Below is a small trained network, with its code and all its weights. Each question gives an input and a class and asks what happens when units are switched off, that is, made to give their printed mean instead of their output.

import numpy as np


def w(rows, s, z=0):
    codes = np.array(rows[::2]) - 128.0
    scale = np.full(codes.shape[1], s)
    scale[-1] = z or s
    return codes * scale


def f(y):
    return y / 2 * (1 + np.tanh(0.7978845608 * (y + 0.044715 * y**3)))


def log_softmax(a):
    a = a - a.max(-1, keepdims=True)
    return a - np.log(np.exp(a).sum(-1, keepdims=True))


def net(x, mask):
    res = np.array(x, float).reshape(1, 4) / 4 @ E
    y = f(res @ A[0][:, :-1].T + A[0][:, -1])
    res = res + np.where(mask, y, B[0][:, -1]) @ B[0][:, :-1]
    return log_softmax(res[-1] @ U[:, :-1].T + U[:, -1])


A, B = {}, {}
E = w([
[149,68,143,168,128,2,202,129],'x0',
[90,144,129,244,198,174,170,130],'x1',
[96,169,127,133,21,164,225,128],'x2',
[150,128,105,224,38,106,37,123],'x3',
],0.0049)
A[0] = w([
[124,145,130,102,119,241,76,122,49],'neuron 0',
[129,150,135,134,42,169,204,131,60],'neuron 1',
[124,151,127,99,124,235,81,129,48],'neuron 2',
[111,132,133,128,103,131,145,121,82],'neuron 3',
[128,127,117,225,36,122,29,122,91],'neuron 4',
[131,100,141,153,127,47,170,136,33],'neuron 5',
[112,139,135,131,48,164,202,127,169],'neuron 6',
[148,118,122,159,126,4,196,122,63],'neuron 7',
[124,124,133,60,182,148,192,137,50],'neuron 8',
[115,135,120,209,174,163,152,128,83],'neuron 9',
[118,128,122,37,202,163,207,121,82],'neuron 10',
[112,147,126,216,183,166,151,128,47],'neuron 11',
[119,124,138,66,182,145,184,127,50],'neuron 12',
[142,108,124,145,127,50,171,124,217],'neuron 13',
[121,128,131,231,181,179,169,130,132],'neuron 14',
[146,112,125,44,80,100,104,130,126],'neuron 15',
[116,142,126,132,45,161,201,127,71],'neuron 16',
[141,119,123,123,210,88,49,129,48],'neuron 17',
[131,115,143,125,229,87,39,128,121],'neuron 18',
[136,129,124,35,78,82,95,130,72],'neuron 19',
[132,128,133,34,71,77,91,125,80],'neuron 20',
[131,152,117,100,126,233,81,127,165],'neuron 21',
[136,121,128,200,54,116,66,133,55],'neuron 22',
[152,120,129,127,160,122,96,141,4],'neuron 23',
],0.012,0.0041)
B[0] = w([
[28,94,116,169,117,88,179,116,198],'neuron 0',
[153,74,20,164,152,110,122,76,198],'neuron 1',
[26,99,107,165,118,86,181,105,195],'neuron 2',
[120,127,88,142,136,134,137,112,123],'neuron 3',
[213,197,194,129,187,70,181,151,253],'neuron 4',
[34,118,61,197,126,101,218,93,165],'neuron 5',
[185,74,122,86,142,92,34,152,231],'neuron 6',
[15,89,147,165,116,77,180,122,216],'neuron 7',
[166,184,110,178,168,105,198,118,184],'neuron 8',
[135,115,122,141,86,197,174,103,182],'neuron 9',
[222,181,203,137,167,66,151,152,230],'neuron 10',
[134,102,99,179,76,208,205,84,183],'neuron 11',
[161,184,107,172,160,100,193,108,177],'neuron 12',
[101,106,245,75,102,80,55,188,229],'neuron 13',
[178,88,199,110,71,212,122,139,228],'neuron 14',
[162,105,176,126,81,194,131,141,214],'neuron 15',
[147,72,33,154,158,116,119,83,196],'neuron 16',
[136,80,5,161,156,117,143,73,188],'neuron 17',
[197,46,91,96,144,82,36,136,233],'neuron 18',
[149,99,132,163,81,210,182,100,207],'neuron 19',
[147,93,137,162,91,225,176,107,216],'neuron 20',
[81,86,242,89,98,57,71,189,235],'neuron 21',
[170,182,118,171,186,99,205,109,197],'neuron 22',
[103,112,24,194,146,137,194,64,116],'neuron 23',
],0.028,0.0054)
U = w([
[172,210,154,149,186,101,177,142,126],'0',
[2,100,151,143,106,86,143,144,121],'1',
[149,106,146,135,67,253,151,112,131],'2',
[154,75,31,118,160,109,61,98,135],'3',
[100,189,168,13,126,147,34,191,254],'4',
[80,177,82,132,136,141,140,106,95],'5',
[96,167,71,129,138,153,143,121,88],'6',
[89,176,82,136,145,163,140,110,91],'7',
],0.0087,0.0044)

Each question gives the input, the list of numbers given to net, and the class t.
The units are the neurons (one row each of A and B). Each row of codes is followed by its name. A weight is (code - 128) times the scale printed after its matrix; where a second scale follows, it is the last column's (A, B and U).
mask holds one flag per neuron, in row order. A switched-off neuron (its flag False) gives its mean, the last column of its row in B, instead of its output. The means were averaged over made-up inputs and are rounded, as every weight is.
A unit's drop is (log p(t) with every unit on - log p(t) with that unit switched off) / (log p(t) with every unit on - log p(t) with every unit switched off).
The circuit of an input: a set's keep is (log p(t) with only the set's units on - log p(t) with every unit switched off) / (log p(t) with every unit on - log p(t) with every unit switched off). Starting from the 12 units with the biggest drops (on a tie, the unit counted first), units are removed one at a time, each time the one whose removal leaves the highest keep (on an exact tie, the one counted first), for as long as the keep stays at least 0.8.
units of the circuit, in order: the units of the circuit, biggest drop first
k most important neurons: the k neurons with the biggest drops, biggest first
drop when u is switched off: that unit's drop, to one decimal
input [8,2,-3,5], class 1: units of the circuit, in order : neuron 7
input [-8,8,-7,-5], class 1: 4 most important neurons : neuron 21; neuron 2; neuron 0; neuron 20
input [-7,-7,0,6], class 1: 4 most important neurons : neuron 21; neuron 0; neuron 2; neuron 10
input [-7,-4,7,2], class 1: 2 most important neurons : neuron 21; neuron 0
input [-3,1,0,2], class 4: 2 most important neurons : neuron 7; neuron 5
input [-7,-3,-8,-7], class 3: 2 most important neurons : neuron 18; neuron 17
input [-7,2,-5,7], class 0: 3 most important neurons : neuron 4; neuron 22; neuron 7
input [-2,8,-8,3], class 2: 4 most important neurons : neuron 14; neuron 11; neuron 9; neuron 6
input [5,-8,7,0], class 2: 2 most important neurons : neuron 20; neuron 19
input [-4,8,-5,-7], class 2: 3 most important neurons : neuron 14; neuron 11; neuron 9
input [5,5,-1,0], class 1: 2 most important neurons : neuron 7; neuron 20
input [0,-5,-3,5], class 0: 2 most important neurons : neuron 4; neuron 14
input [-6,4,0,6], class 0: drop when neuron 22 is switched off : 1.5
input [2,-7,-1,5], class 2: units of the circuit, in order : neuron 20
input [-7,-5,5,4], class 1: drop when neuron 6 is switched off : 0.0
input [-7,-7,0,-8], class 0: drop when neuron 8 is switched off : 0.5
